Below is a small trained network, with its code and all its weights. Each question gives an input and a target symbol and asks what happens when units are switched off, that is, made to give their printed mean instead of their output.

import numpy as np


def w(rows, s, z=0):
    codes = np.array(rows[::2]) - 128.0
    scale = np.full(codes.shape[1], s)
    scale[-1] = z or s
    return codes * scale


def f(y):
    return y / 2 * (1 + np.tanh(0.7978845608 * (y + 0.044715 * y**3)))


def softmax(a):
    e = np.exp(a - a.max(-1, keepdims=True))
    return e / e.sum(-1, keepdims=True)


def log_softmax(a):
    a = a - a.max(-1, keepdims=True)
    return a - np.log(np.exp(a).sum(-1, keepdims=True))


def net(x, mask):
    ids = ['αβδθλμστφψω'.index(c) for c in x.split()]
    T = len(ids)
    res = E[ids] + P[:T]
    r = res
    for j in range(3):
        rows = slice(2 * j, 2 * j + 2)
        q, k, v = (r @ M[0][rows].T for M in (Q, K, V))
        z = softmax(np.where(np.tri(T) > 0, q @ k.T / 2**0.5, -1e9)) @ v
        o = O[0][rows]
        res = res + np.where(mask[j], z, o[:, -1]) @ o[:, :-1]
    y = f(res @ A[0][:, :-1].T + A[0][:, -1])
    res = res + np.where(mask[3:19], y, B[0][:, -1]) @ B[0][:, :-1]
    return log_softmax(res[-1] @ U[:, :-1].T + U[:, -1])


Q, K, V, O, A, B = {}, {}, {}, {}, {}, {}
E = w([
[51,179,151],'α',
[36,219,113],'β',
[248,235,237],'δ',
[70,160,142],'θ',
[124,108,175],'λ',
[107,135,145],'μ',
[82,190,105],'σ',
[59,181,131],'τ',
[171,111,113],'φ',
[139,103,156],'ψ',
[95,145,131],'ω',
],0.016)
P = w([
[1,46,151],'0',
[89,99,163],'1',
[114,135,143],'2',
[119,150,134],'3',
[131,168,118],'4',
[139,178,114],'5',
[143,182,109],'6',
[145,189,114],'7',
[147,197,97],'8',
[148,205,100],'9',
[145,216,97],'10',
],0.0066)
Q[0] = w([
[180,104,96],'h1',
[247,45,123],'h1',
[167,205,122],'h2',
[124,159,168],'h2',
[247,134,196],'h3',
[39,135,124],'h3',
],0.013)
K[0] = w([
[132,33,41],'h1',
[101,17,74],'h1',
[200,191,163],'h2',
[116,156,205],'h2',
[226,188,178],'h3',
[45,72,11],'h3',
],0.012)
V[0] = w([
[254,72,179],'h1',
[87,157,202],'h1',
[208,125,166],'h2',
[83,215,134],'h2',
[114,38,27],'h3',
[104,141,39],'h3',
],0.0085)
O[0] = w([
[141,227,195,2],'h1',
[55,65,150,186],'h1',
[146,155,185,105],'h2',
[57,188,90,204],'h2',
[164,1,91,71],'h3',
[191,125,95,135],'h3',
],0.0088,0.0052)
A[0] = w([
[161,134,168,183],'n1',
[125,92,119,192],'n2',
[133,147,127,114],'n3',
[131,133,135,130],'n4',
[247,140,112,95],'n5',
[137,59,103,84],'n6',
[138,140,147,183],'n7',
[106,94,106,63],'n8',
[92,72,102,90],'n9',
[176,108,173,177],'n10',
[157,130,161,190],'n11',
[109,99,101,219],'n12',
[144,99,122,254],'n13',
[148,121,149,142],'n14',
[124,158,159,219],'n15',
[129,149,85,86],'n16',
],0.016,0.0075)
B[0] = w([
[139,133,81,162],'n1',
[130,88,122,191],'n2',
[131,100,137,135],'n3',
[126,119,124,128],'n4',
[209,254,125,167],'n5',
[89,129,220,155],'n6',
[96,112,96,158],'n7',
[185,183,197,165],'n8',
[156,123,163,217],'n9',
[126,136,90,151],'n10',
[113,146,84,158],'n11',
[145,80,81,254],'n12',
[88,81,88,205],'n13',
[129,137,118,128],'n14',
[85,76,116,201],'n15',
[237,189,151,152],'n16',
],0.0083,0.0089)
U = w([
[74,41,89,223],'α',
[129,160,2,222],'β',
[96,170,177,199],'δ',
[146,133,153,2],'θ',
[141,127,157,29],'λ',
[113,141,159,76],'μ',
[147,129,153,19],'σ',
[153,123,169,58],'τ',
[144,128,152,24],'φ',
[150,129,149,24],'ψ',
[119,140,153,32],'ω',
],0.0097,0.0034)

Each question gives the input, a string of symbols that net reads in full, and the target symbol t.
The units are the heads (2 rows each of Q, K, V and O) and the neurons (one row each of A and B). Each row of codes is followed by its name. A weight is (code - 128) times the scale printed after its matrix; where a second scale follows, it is the last column's (O, A, B and U).
mask holds one flag per unit, heads first, then neurons. A switched-off unit (its flag False) gives its mean, the last column of its rows in O or B, instead of its output. The means were averaged over made-up inputs and are rounded, as every weight is.
A unit's drop is (log p(t) with every unit on - log p(t) with that unit switched off) / (log p(t) with every unit on - log p(t) with every unit switched off).
top k neurons: the k neurons with the biggest drops, biggest first
heads that matter: for each layer, one digit per head in row order, 1 if its drop is at least 0.15 and else 0, layers parted by /
drop when u is switched off: that unit's drop, to one decimal
input φ φ β σ φ φ δ φ φ λ, target δ: top neuron	(n12)
input φ ψ β σ, target α: heads that matter	100
input φ φ μ τ φ β ψ θ, target α: heads that matter	100
input φ σ ω φ δ ψ, target δ: heads that matter	001
input φ φ λ φ σ τ, target α: heads that matter	101
input φ φ σ, target α: heads that matter	101
input φ φ φ, target β: heads that matter	110
input φ μ φ φ β, target α: top 2 neurons	(n12 n5)
input δ φ β φ σ σ α, target δ: top 2 neurons	(n12 n13)
input ψ φ φ φ β, target α: drop when n14 is switched off	0.0
input σ δ β, target δ: drop when n15 is switched off	-0.1
input δ β φ α, target δ: drop when h3 is switched off	0.1
input θ μ β σ φ ψ μ ψ φ α, target α: drop when n8 is switched off	-0.1
